[133 148 135 122 166 159 100 159 165  24 119 114 196 154 141  93 122 151
 173 131 164 166 103 140 180  99 180 102 112 188 125 156  79 116 161 119
 143 129 141 107 130 109  30 136 141 150 129 107 190 112 133 137 145  68
 144 138 141 126  96]  fef
[106 169 133 140 145 131 107 151 132  17 145  53 161 125 133  28 158 158
 156 144 178 170 107 186 122  71 196 111  96 182 125 189 120 159 153 122
 116 160 107 132 102 160  67 140 204 140 125  87 138  64 114 147 105  96
 113 125 157 119  93]  mopon
[159 113 158 107 147 113 125 147 142 125 122 186  95  95 156 172 128 107
 134 104  78 112 153 127 118 147  55 118 146  89 137  96 122 118  62 120
 112 118 140 120 125 117 189 123 121 115  85 125 138 180 132  81 117 185
 136  92 130  98 157]  Tibu
[100 176 142 130 139 123  98 157 124  84 126  87 132 132 123  92 136 139
 116 168 128 130 173 165  93 125 156 137  95 141 122 146 148 137 155 143
 103 154 100 141  82 152  83 171 116 120 161 144 107 121 149 149 116 139
 123 133  78 109 117]  pason
[121 143 195 167 168 169 108 172 137  86 132  70 192 120 145 143  98 131
 148  93 139 184 118 137 190 112 126 102  89 175 173 167 105  85 115 124
 136 151 163  93  79  87  53 106 153 182  80 118 173 153 172 119 152 157
 109 119 138 122 119]  doga
[182 129 181 116 157 107  73 171 150 114 124 105 130 144 136 164 175  81
 159  74 133 108  95 134 212  97 103 100 139 159 145 134  70 115  97 125
 110  99 181 105 106  93 143 111 175 157 118 110 177 131 159 118 124 112
 128  69 158  94 105]  mugoz
[145 111 146 142 158 107  91 162 124 162 128 107 128 128 160 135 159  89
 129 103 147 146  82 138 195 111 122 113 114 151 166 160  88 128 114 111
 195 132 197 149 109  86 140  76 195 148  98 118 195 132 155 138 146 117
 121 101 162 126 117]  subus
[129 140 138 117 131 113 124 123 131 196 123 159 116 133 125 131 163 110
 142 129 128 117  97 142 141 114 126 129 135 120 152 122 118 127 119 117
 143 109 162 143 129 110 159 104 178 128 106 114 147 120 137 109 131 101
 132 132 137 108 127]  nom
asked: [182 129 181 116 157 107  73 171 150 114 124 105 130 144 136 164 175  81
 159  74 133 108  95 134 212  97 103 100 139 159 145 134  70 115  97 125
 110  99 181 105 106  93 143 111 175 157 118 110 177 131 159 118 124 112
 128  69 158  94 105]
mugoz
all subus: [195]
25 37 45 49

[ 51 127 101 137 185 119 104 109 168 134 168  93 145 110 130 168 133 129
 118 131 180  96  94 144  85  73 141 142  93 160  75 124 110 151 184  97
 140  80 165 126 163 160 121 152 137 127 125 112  93  91 106] = subus
[127 101  51 146 112 142 198 145 111 125 149 173 112 150 130  80 129 127
 179 126  64 164 170 104 185 197 116 101 175  76 203 132 159  99  66 167
 108 199  75 135  62  93 123 100  87 118 131 155 163 169 162] = fef
[122 122 147 117 113 127 171 101 112 114 139 132 176 147 127  95 129 134
 187 118 180  83 141 142 144  73  94  85  93 160  83 101 128 155 138 171
 144 186 135 172  77 124 154 115 133 113 113 137 153 116 158] = dugid
[121 105 152 115 136 118 198  89 117 109 142 105 212 154 134  97 133 142
 183 115 247  50 133 189 186 178 198 137 123  79  34  92 106 187 176 191
 158 196 154 189  62 140 166 119 166  90 115 135 150  86 150] = Tibu
[ 62 124 122 147 187 121  63 134 158 144 105  97  98  94 128 191 129 122
 123 138 123 140  85 116  45  38 100 141  89 190 120 147 114 122 122  60
 123  32 156  88 207 158  74 160  92 147 136 105  77 109  84] = bozan
all subus: [168]
9 11 16
asked: [133 142 183 115 247  50 133 189 186 178 198 137]
Tibu
asked: [127 101  51]
fef
asked: [ 94 144  85  73 141 142  93 160]
subus
asked: [122 122 147 117 113 127 171 101 112 114 139 132 176 147 127  95 129 134
 187 118 180  83 141 142 144  73  94  85  93 160  83 101 128 155 138 171
 144 186 135 172  77 124 154 115 133 113 113 137 153 116 158]
dugid

[170 102  79 152  79  34 170] = Musi
[102 170 170  76  37 172  82] = nom
[152  78  34 102 170 127  48] = mopon
[157  69  46 112 204 180  96] = Tibu
[101 154 206 161 128  80 204] = mugoz
[152  78  34 102 170 170  79] = bozan
[216  96 118 135 153  94 145] = pason
[216 118 145  94 134 225  96] = doga
[152  79  34 110 181 174  80] = fef
perm: [170  34  79 152  79 102 170]
Musi
perm: [ 96 225 134  94 145 118 216]
doga
loc: [206]
mugoz, 3
asked: [102 170 170  79]
bozan
perm: [ 79 170 170 102  34  78 152]
bozan
asked: [152  78  34 102 170 170  79]
bozan

[ 54  59 167 146 237  58 145 195  93 118] = mopon
[154 196 182  90  89 182  35 202 203 141] = doga
[161 148 173  89 208 128  51 203 142  68] = Tibu
loc: [161]
Tibu, 1
asked: [203 142]
Tibu
all doga: [203]
9
loc: [195]
mopon, 8

[179 182 237  17 233  51  10 154 164  38 168  54 202  59 105 151 222 129
 146  23 218 201 159 135  50  27 117  37 176 196 183 195  63  24 161 235
  68 240  67  74 115  72 119 155 196  70 200 236 142  74  54 199  99 137
  43 223  23] = Musi
[121 156 197  18 217  61 121 160  56 206 234 209 188 211 128 102  51  33
 155 127  14 117 219 131 244  22  99 243 130 158  79  50  25 105  30 118
 104  77 210  69  44 152  38 123 222 138 169 166 214 208 243  26 150  28
 164 179 239] = Tibu
[109 201  48  99  92 172 236 105 149 195 141  92  38 229  93 208 207  34
  33  38 113  15  21  77  73 175 179 174  37  29 123 192  38 233 184 119
 112  49  58  20 209  11  41  92 102 244  82 191 168  74  43 189 228 197
 231 119  79] = dugid
[225  83 139 216  63  71  96 152  56 244  13 239  66 133  19 204 233  25
 204 223 216  76 140 204  95 221  34  20 238 244 200 164 229 205  27  78
  69  32 228  15 124  64 208 239  28  96  75 238  71  86  74 175 141  25
 134 136 123] = fef
[166 214 206 243  26 150  28 164 245  59 178  56 105  37 214 112 159  98
 108  20  71  34 234 113  78 130  96  34  20 147 157 158 191  11 198  49
 136 127  69 208 161  46 218  65 149  11 216  77 171 134 160 207  37  55
  61  28  93] = kur
[118  67 129 232 105 245  35  60 129 112 200 141 112  39 223  47 176 164
 217  30 223  52 113 214  53  63  97 130 150 114 150 243 169  21 126  64
  78 233  26  95 125 130  81  46 230 104 241 128 186  87 246 137  11 245
  50 115  98] = pason
[ 78 118 186 176 245 130  52  30  81 113  35  60  87 141 129 112  26 246
 150 245 105 130 114 164 241 112  53  67 230 243 232 169  98 200  11  47
 150  95 233  97 217  46 214 129 103 115  64  21 126  39  63  50 223 128
 223 137 125] = doga
loc: [189]
dugid, 52
all dugid: [92]
5 12 44
perm: [ 11  21  26  30  35  39  46  47  50  52  53  60  63  64  67  78  81  87
  95  97  98 104 105 112 112 113 114 115 118 125 126 128 129 129 130 130
 137 141 150 150 164 169 176 186 200 214 217 223 223 230 232 233 241 243
 245 245 246]
pason
asked: [149  11 216  77 171 134 160 207  37]
kur
asked: [166 214 208 243  26 150  28 164]
Tibu

[171 236 236 236 182 171 171 236 171]  dugid
[119 143 139 231 227  95  88 138 133]  Tibu
[163 112 226 136 235 163 212 238 155]  kur
[225 156  93 171 182 237 218 155 118]  mugoz
[204 160 154  29  75 234  31  90  90]  mopon
asked: [143 139 231 227  95  88 138]
Tibu
loc: [238]
kur, 8
perm: [118 155 218 237 182 171  93 156 225]
mugoz
perm: [160 204 154  90  29  90  75  31 234]
mopon
all dugid: [236]
2 3 4 8

